W =
[[398 412 560 517 548 404 380 383 463 543 474 379 573 435 643]
 [476 443 381 560 511 253 427 540 559 518 502 630 349 342 638]
 [419 423 383 456 418 468 532 379 571 684 507 387 314 479 500]
 [430 399 535 467 441 415 391 406 433 548 505 483 442 380 589]
 [386 481 595 370 409 374 291 555 358 418 504 477 524 423 611]
 [276 417 618 603 503 437 292 361 311 497 695 577 579 299 553]
 [358 473 396 554 443 372 434 386 574 551 381 380 489 350 811]
 [343 396 578 527 556 517 330 221 509 590 705 378 485 337 582]
 [493 314 622 561 502 474 338 530 368 582 431 503 352 341 688]
 [588 379 494 420 372 501 421 501 345 480 513 464 340 327 661]
 [472 422 470 453 427 379 435 343 421 477 436 397 372 303 492]
 [ 64 654 730 942 639 768 256 260 596 287 800 557 891  26 941]
 [276 419 419 297 481 255 314 385 455 621 603 378 492 279 482]]
Counting starts at 0.
What is the entry in row 2 and column 0? 419
What is the entry in row 0 and column 1? 412
What is the entry in the bottom-left corner? 276
What is the maximum? 942
What is the entry just right of the smallest entry? 941
What is the bottom-right entry? 482
The top entry of the column that holds the largest entry -> 517
The entry in the top-left corner: 398
The entry directly above the smallest entry: 303
The entry just left of 589: 380
The entry just left of the largest entry is 730
What is the bottom entry of the column that holds the largest entry? 297
The entry directly above 374 is 415
The entry directly below 472: 64
The entry just right of 524 -> 423
The entry at row 0, column 2 -> 560
What is the entry directly below the centre entry? 221
The entry directly below 509 is 368
The entry in row 2 and column 1 is 423
What is the top entry of the column that holds the smallest entry? 435
The entry at row 1, column 0: 476
The entry in the top-right corner -> 643
What is the entry just right of the centre entry? 574
The entry just left of 415 is 441
The entry just left of 422 -> 472
What is the entry just right of the largest entry? 639
What is the entry just left of 578? 396
The entry directly below 368 -> 345
The entry directly above 340 -> 352
The entry just left of 695 is 497

-5.69   2.71   1.30   0.89   1.81   1.03   2.39   0.93   1.06   2.13   2.31   1.94  -3.30   1.70  -3.76   1.47
 4.42  -3.14  -2.54  -3.26  -2.74  -3.09  -2.87  -2.55  -2.50  -2.47  -2.25  -2.22   5.35   0.58   4.67  -2.99
-0.75   2.99   5.31   3.57   2.76   3.00   2.76   3.97   4.05   4.36   4.51   3.65  -1.00  -5.67   0.22   5.22
-4.01   0.13  -2.66   0.54   0.13   1.08   0.55  -0.79  -3.22  -0.81  -1.88  -0.97  -3.21   5.39  -3.81  -2.87
 1.40  -2.91  -4.01  -3.67  -3.21  -3.99  -2.87  -4.40  -3.11  -3.36  -3.72  -3.60   3.44   4.70   0.96  -4.53
-0.75  -2.17  -3.30  -1.48  -2.02  -1.50  -2.37  -1.68  -3.40  -1.68  -1.53  -1.78   0.47   6.11  -2.01  -2.99
 3.29  -0.13   3.33   1.77   0.52   1.82   0.06   2.32   4.09   1.53   0.91   0.91   1.74  -6.62   3.52   3.23
The last entry, reading row by row -> 3.23
The entry directly below -0.97 is -3.60
The entry directly below the largest entry -> -6.62
The top entry of the column that holds the smallest entry?
Answer: 1.70
The second entry, reading row by row is 2.71
The 1st entry on the main diagonal: -5.69
The largest entry in the first column?
Answer: 4.42
The entry directly above 1.08?
Answer: 3.00
The fifth entry from the end, reading row by row?
Answer: 0.91
The entry in the top-right corner -> 1.47
The entry directly above -2.37: -2.87
The third smallest entry?
Answer: -5.67
The entry just left of -3.40?
Answer: -1.68
The entry directly above -3.67?
Answer: 0.54
The bottom-left entry is 3.29
The largest entry in the last row?
Answer: 4.09
The entry just left of 3.33 -> -0.13
The entry directly below -1.53 -> 0.91
The entry just left of 2.32?
Answer: 0.06
The entry directly below 0.89?
Answer: -3.26
The entry just left of 0.96 -> 4.70
The entry just left of 0.93: 2.39
The entry just right of 0.06 is 2.32
The entry directly below -3.67?
Answer: -1.48
The entry directly below 3.44 -> 0.47
The second entry on the main diagonal?
Answer: -3.14
The entry directly below 4.70?
Answer: 6.11
The last entry of the largest entry's row -> -2.99
The 2nd entry from the end, reading row by row?
Answer: 3.52
The fourth entry, reading row by row is 0.89
